Here is a tiny trained network, its code and every weight. The questions are about switching its units off for an input and a target symbol, where a switched-off unit gives its printed mean instead of its output.

import numpy as np


def w(rows, s, z=0):
    codes = np.array(rows[::2]) - 128.0
    scale = np.full(codes.shape[1], s)
    scale[-1] = z or s
    return codes * scale


def f(y):
    return y / 2 * (1 + np.tanh(0.7978845608 * (y + 0.044715 * y**3)))


def softmax(a):
    e = np.exp(a - a.max(-1, keepdims=True))
    return e / e.sum(-1, keepdims=True)


def log_softmax(a):
    a = a - a.max(-1, keepdims=True)
    return a - np.log(np.exp(a).sum(-1, keepdims=True))


def net(x, mask):
    ids = ['αβγδεμξστω'.index(c) for c in x.split()]
    T = len(ids)
    res = E[ids] + P[:T]
    u = 0
    for l in range(2):
        q, k, v = (res @ M[l].T for M in (Q, K, V))
        z = softmax(np.where(np.tri(T) > 0, q @ k.T / 2**0.5, -1e9)) @ v
        res = res + np.where(mask[u], z, O[l][:, -1]) @ O[l][:, :-1]
        u += 1
        y = f(res @ A[l][:, :-1].T + A[l][:, -1])
        res = res + np.where(mask[u : u + 8], y, B[l][:, -1]) @ B[l][:, :-1]
        u += 8
    return log_softmax(res[-1] @ U[:, :-1].T + U[:, -1])


Q, K, V, O, A, B = {}, {}, {}, {}, {}, {}
E = w([
[106,141,122,2],'α',
[94,205,85,138],'β',
[152,184,140,94],'γ',
[79,76,97,97],'δ',
[154,125,134,105],'ε',
[159,96,65,143],'μ',
[113,107,129,218],'ξ',
[112,136,186,148],'σ',
[144,130,149,165],'τ',
[120,54,169,82],'ω',
],0.025)
P = w([
[227,224,253,136],'0',
[78,177,145,74],'1',
[46,158,127,104],'2',
[39,144,108,110],'3',
[31,122,97,117],'4',
[28,119,85,121],'5',
[36,113,74,116],'6',
],0.0062)
Q[0] = w([
[5,163,80,82],'0.h1',
[9,121,47,86],'0.h1',
],0.014)
K[0] = w([
[253,84,3,173],'0.h1',
[217,75,42,151],'0.h1',
],0.005)
V[0] = w([
[185,122,2,223],'0.h1',
[191,68,71,61],'0.h1',
],0.0075)
O[0] = w([
[46,182,112,122,255],'0.h1',
[19,207,138,2,194],'0.h1',
],0.0072,0.0065)
A[0] = w([
[196,62,47,138,116],'0.n1',
[204,38,168,167,114],'0.n2',
[229,132,177,152,75],'0.n3',
[74,181,157,77,93],'0.n4',
[49,209,222,169,85],'0.n5',
[109,36,254,98,139],'0.n6',
[188,195,7,194,255],'0.n7',
[148,4,148,107,106],'0.n8',
],0.0095,0.0072)
B[0] = w([
[201,254,135,112,132],'0.n1',
[126,207,90,67,144],'0.n2',
[99,64,94,119,141],'0.n3',
[97,108,90,103,216],'0.n4',
[193,176,160,189,181],'0.n5',
[31,209,132,161,155],'0.n6',
[173,56,196,64,254],'0.n7',
[116,119,191,139,132],'0.n8',
],0.0092,0.0093)
Q[1] = w([
[121,13,253,110],'1.h1',
[127,103,143,71],'1.h1',
],0.008)
K[1] = w([
[94,133,128,168],'1.h1',
[70,1,151,169],'1.h1',
],0.0093)
V[1] = w([
[199,89,2,83],'1.h1',
[151,161,29,195],'1.h1',
],0.0055)
O[1] = w([
[210,179,45,245,115],'1.h1',
[101,194,181,190,3],'1.h1',
],0.011,0.0052)
A[1] = w([
[155,69,125,102,1],'1.n1',
[196,208,211,111,171],'1.n2',
[172,128,247,136,63],'1.n3',
[143,64,69,99,39],'1.n4',
[146,82,123,186,196],'1.n5',
[172,159,210,190,131],'1.n6',
[117,186,187,118,74],'1.n7',
[164,144,87,116,72],'1.n8',
],0.016,0.0082)
B[1] = w([
[127,238,149,200,180],'1.n1',
[105,33,101,127,209],'1.n2',
[103,189,114,253,172],'1.n3',
[165,198,160,205,255],'1.n4',
[120,207,254,46,154],'1.n5',
[140,68,158,149,160],'1.n6',
[167,177,60,147,166],'1.n7',
[97,160,137,65,153],'1.n8',
],0.0097,0.0092)
U = w([
[125,199,152,50,7],'α',
[164,205,10,175,111],'β',
[185,28,58,56,129],'γ',
[56,122,89,205,158],'δ',
[135,71,139,147,202],'ε',
[247,193,148,126,149],'μ',
[40,189,206,152,102],'ξ',
[104,112,96,252,66],'σ',
[115,87,182,153,198],'τ',
[66,48,154,105,129],'ω',
],0.011,0.015)

Each question gives the input, a string of symbols that net reads in full, and the target symbol t.
The units are the heads (2 rows each of Q, K, V and O) and the neurons (one row each of A and B). Each row of codes is followed by its name. A weight is (code - 128) times the scale printed after its matrix; where a second scale follows, it is the last column's (O, A, B and U).
mask holds one flag per unit, layer by layer, with each layer's heads first. A switched-off unit (its flag False) gives its mean, the last column of its rows in O or B, instead of its output. The means were averaged over made-up inputs and are rounded, as every weight is.
A unit's drop is (log p(t) with every unit on - log p(t) with that unit switched off) / (log p(t) with every unit on - log p(t) with every unit switched off).
The circuit of an input: a set's keep is (log p(t) with only the set's units on - log p(t) with every unit switched off) / (log p(t) with every unit on - log p(t) with every unit switched off). Starting from the 12 units with the biggest drops (on a tie, the unit counted first), units are removed one at a time, each time the one whose removal leaves the highest keep (on an exact tie, the one counted first), for as long as the keep stays at least 0.8.
circuit, biggest first: the units of the circuit, biggest drop first
unit that matters most: the unit with the biggest drop
k most important neurons: the k neurons with the biggest drops, biggest first
top k neurons in layer l: the k neurons of layer l with the biggest drops, biggest first
input γ ξ α ω ω μ, target μ: circuit, biggest first : (1.n4 0.n7)
input δ μ γ τ δ, target δ: circuit, biggest first : (0.n7)
input μ ω ω ξ σ σ, target σ: circuit, biggest first : (0.n5 1.n3)
input μ μ μ δ μ δ, target β: circuit, biggest first : (1.h1 0.n7)
input δ τ γ γ ξ γ β, target τ: circuit, biggest first : (0.h1 0.n7)
input σ μ β, target β: circuit, biggest first : (0.n5 1.n7)
input μ τ ω ξ μ, target ξ: 2 most important neurons : (0.n7 1.n1)
input μ α μ γ, target β: circuit, biggest first : (0.n7 1.n7)
input σ δ μ ε ξ, target ξ: top 3 neurons in layer 1 : (1.n5 1.n3 1.n2)
input γ γ β, target μ: circuit, biggest first : (0.h1 0.n7)
input ξ β ω, target ξ: 2 most important neurons : (0.n6 0.n8)
input γ δ ξ α μ, target μ: top 2 neurons in layer 0 : (0.n7 0.n6)
input β δ ξ α δ ξ, target τ: 3 most important neurons : (1.n4 0.n2 1.n6)
input γ δ δ δ ξ δ β, target τ: circuit, biggest first : (0.n7 0.h1)
input μ ω μ, target ξ: 3 most important neurons : (0.n6 1.n1 0.n7)
input ξ γ ξ, target τ: unit that matters most : 0.n2
input δ β ω ω δ, target ξ: top 3 neurons in layer 0 : (0.n8 0.n6 0.n5)
input γ α σ γ γ μ δ, target δ: top 2 neurons in layer 1 : (1.n7 1.n1)
input δ μ δ μ ξ σ, target δ: top 3 neurons in layer 1 : (1.n4 1.n2 1.n7)
input μ μ β ω, target ξ: 2 most important neurons : (0.n7 1.n2)
input α γ ε, target γ: top 4 neurons in layer 1 : (1.n4 1.n3 1.n1 1.n5)
input μ τ μ δ σ δ σ, target δ: most important neuron : (0.n5)
input μ β σ σ, target σ: top 2 neurons in layer 0 : (0.n5 0.n4)
